Below are the code and all the weights of a small trained network. Each question names an input and a class and asks about switching units off, where a switched-off unit gives its printed mean instead of its output.

import numpy as np


def w(rows, s, z=0):
    codes = np.array(rows[::2]) - 128.0
    scale = np.full(codes.shape[1], s)
    scale[-1] = z or s
    return codes * scale


def f(y):
    return y / 2 * (1 + np.tanh(0.7978845608 * (y + 0.044715 * y**3)))


def log_softmax(a):
    a = a - a.max(-1, keepdims=True)
    return a - np.log(np.exp(a).sum(-1, keepdims=True))


def net(x, mask):
    res = np.array(x, float).reshape(1, 7) / 4 @ E
    y = f(res @ A[0][:, :-1].T + A[0][:, -1])
    res = res + np.where(mask, y, B[0][:, -1]) @ B[0][:, :-1]
    return log_softmax(res[-1] @ U[:, :-1].T + U[:, -1])


A, B = {}, {}
E = w([
[129,127,128,129,130],'x0',
[224,185,112,231,64],'x1',
[124,122,127,130,125],'x2',
[42,241,206,168,127],'x3',
[109,118,83,214,244],'x4',
[129,128,129,130,125],'x5',
[185,76,255,151,178],'x6',
],0.0059)
A[0] = w([
[117,108,78,206,224,180],'neuron 1',
[191,153,113,187,89,119],'neuron 2',
[119,112,83,205,218,124],'neuron 3',
[62,189,173,158,123,78],'neuron 4',
[179,164,123,198,89,65],'neuron 5',
[99,162,50,107,111,92],'neuron 6',
[200,172,124,179,95,95],'neuron 7',
[179,63,76,112,127,157],'neuron 8',
[78,199,168,146,127,123],'neuron 9',
[44,93,153,86,152,53],'neuron 10',
[74,194,167,148,129,99],'neuron 11',
[56,175,170,168,113,117],'neuron 12',
[180,159,128,210,81,31],'neuron 13',
[188,160,127,189,79,84],'neuron 14',
[58,97,150,68,167,37],'neuron 15',
[85,163,57,123,106,76],'neuron 16',
[174,58,75,115,122,126],'neuron 17',
[164,139,164,59,24,123],'neuron 18',
[102,158,64,109,109,54],'neuron 19',
[166,95,218,145,162,94],'neuron 20',
[190,102,215,131,174,76],'neuron 21',
[174,61,69,110,127,88],'neuron 22',
[177,58,82,108,114,125],'neuron 23',
[61,89,150,83,159,90],'neuron 24',
[84,153,49,116,104,36],'neuron 25',
[89,156,45,111,108,65],'neuron 26',
[64,101,146,69,171,54],'neuron 27',
[193,168,127,185,94,103],'neuron 28',
[91,153,45,116,107,76],'neuron 29',
[83,145,54,126,96,2],'neuron 30',
[67,96,150,65,169,120],'neuron 31',
[179,102,220,127,164,151],'neuron 32',
[77,186,140,143,118,85],'neuron 33',
[97,155,47,111,109,49],'neuron 34',
[181,64,63,107,135,137],'neuron 35',
[168,118,177,32,2,220],'neuron 36',
[60,100,148,66,171,26],'neuron 37',
[189,161,131,183,103,134],'neuron 38',
[66,196,166,150,130,91],'neuron 39',
],0.0075,0.0013)
B[0] = w([
[7,210,156,146,127,209],'neuron 1',
[127,119,75,80,141,180],'neuron 2',
[18,208,140,149,136,195],'neuron 3',
[210,147,177,68,176,174],'neuron 4',
[141,91,50,66,138,176],'neuron 5',
[157,85,181,193,99,158],'neuron 6',
[127,113,58,91,128,183],'neuron 7',
[157,181,190,88,177,183],'neuron 8',
[186,156,167,82,164,174],'neuron 9',
[157,101,58,93,135,170],'neuron 10',
[203,149,180,81,164,170],'neuron 11',
[196,149,168,79,181,175],'neuron 12',
[142,83,47,74,124,181],'neuron 13',
[117,102,63,88,138,183],'neuron 14',
[152,89,45,100,122,174],'neuron 15',
[148,104,167,161,105,156],'neuron 16',
[178,202,211,71,182,179],'neuron 17',
[36,184,121,142,133,211],'neuron 18',
[141,112,146,167,100,145],'neuron 19',
[159,32,144,218,41,198],'neuron 20',
[137,68,152,195,79,202],'neuron 21',
[183,177,196,92,181,176],'neuron 22',
[159,189,179,93,178,180],'neuron 23',
[134,90,67,115,128,171],'neuron 24',
[165,64,165,190,79,156],'neuron 25',
[157,75,167,194,83,160],'neuron 26',
[147,78,42,91,113,173],'neuron 27',
[126,104,55,90,126,182],'neuron 28',
[162,64,179,188,85,160],'neuron 29',
[147,99,141,164,109,148],'neuron 30',
[135,109,60,114,121,182],'neuron 31',
[124,50,137,202,67,209],'neuron 32',
[157,126,172,116,140,153],'neuron 33',
[176,65,174,187,90,155],'neuron 34',
[172,188,202,103,170,187],'neuron 35',
[3,207,150,152,127,255],'neuron 36',
[151,87,47,89,110,173],'neuron 37',
[119,106,55,105,119,179],'neuron 38',
[187,154,168,85,156,173],'neuron 39',
],0.0064,0.0049)
U = w([
[213,167,196,69,179,88],'0',
[141,88,14,81,121,92],'1',
[160,57,177,221,59,94],'2',
[108,141,135,123,131,254],'3',
[12,185,140,136,127,90],'4',
],0.011,0.0076)

Each question gives the input, the list of numbers given to net, and the class t.
The units are the neurons (one row each of A and B). Each row of codes is followed by its name. A weight is (code - 128) times the scale printed after its matrix; where a second scale follows, it is the last column's (A, B and U).
mask holds one flag per neuron, in row order. A switched-off neuron (its flag False) gives its mean, the last column of its row in B, instead of its output. The means were averaged over made-up inputs and are rounded, as every weight is.
A unit's drop is (log p(t) with every unit on - log p(t) with that unit switched off) / (log p(t) with every unit on - log p(t) with every unit switched off).
The circuit of an input: a set's keep is (log p(t) with only the set's units on - log p(t) with every unit switched off) / (log p(t) with every unit on - log p(t) with every unit switched off). Starting from the 12 units with the biggest drops (on a tie, the unit counted first), units are removed one at a time, each time the one whose removal leaves the highest keep (on an exact tie, the one counted first), for as long as the keep stays at least 0.8.
units of the circuit, in order: the units of the circuit, biggest drop first
most important unit: the unit with the biggest drop
top k neurons: the k neurons with the biggest drops, biggest first
drop when u is switched off: that unit's drop, to one decimal
input [4,-3,0,6,-5,-5,7], class 2: units of the circuit, in order	[neuron 20; neuron 32]
input [0,-3,-7,1,8,6,1], class 4: units of the circuit, in order	[neuron 1; neuron 3]
input [-1,-5,2,6,1,-4,4], class 0: units of the circuit, in order	[neuron 4; neuron 36]
input [-4,0,0,-2,-8,1,5], class 4: most important unit	neuron 36
input [8,-2,-4,2,-7,0,3], class 4: units of the circuit, in order	[neuron 36; neuron 18]
input [-8,-5,0,-5,1,-2,7], class 2: top 3 neurons	[neuron 20; neuron 32; neuron 21]
input [0,1,3,-1,4,4,-1], class 4: top 2 neurons	[neuron 1; neuron 3]
input [4,8,-8,-8,0,-5,2], class 0: top 2 neurons	[neuron 17; neuron 35]
input [-4,2,1,4,-7,7,3], class 4: top 2 neurons	[neuron 36; neuron 18]
input [-7,5,3,-5,2,-2,-6], class 2: drop when neuron 34 is switched off	0.3
input [-1,-6,5,4,-6,3,-3], class 1: drop when neuron 24 is switched off	0.2
input [-8,5,-5,-7,8,-6,0], class 4: drop when neuron 1 is switched off	0.8
input [8,-3,4,5,2,-1,0], class 0: drop when neuron 4 is switched off	0.1
input [-1,5,6,-7,8,-1,4], class 4: most important unit	neuron 1
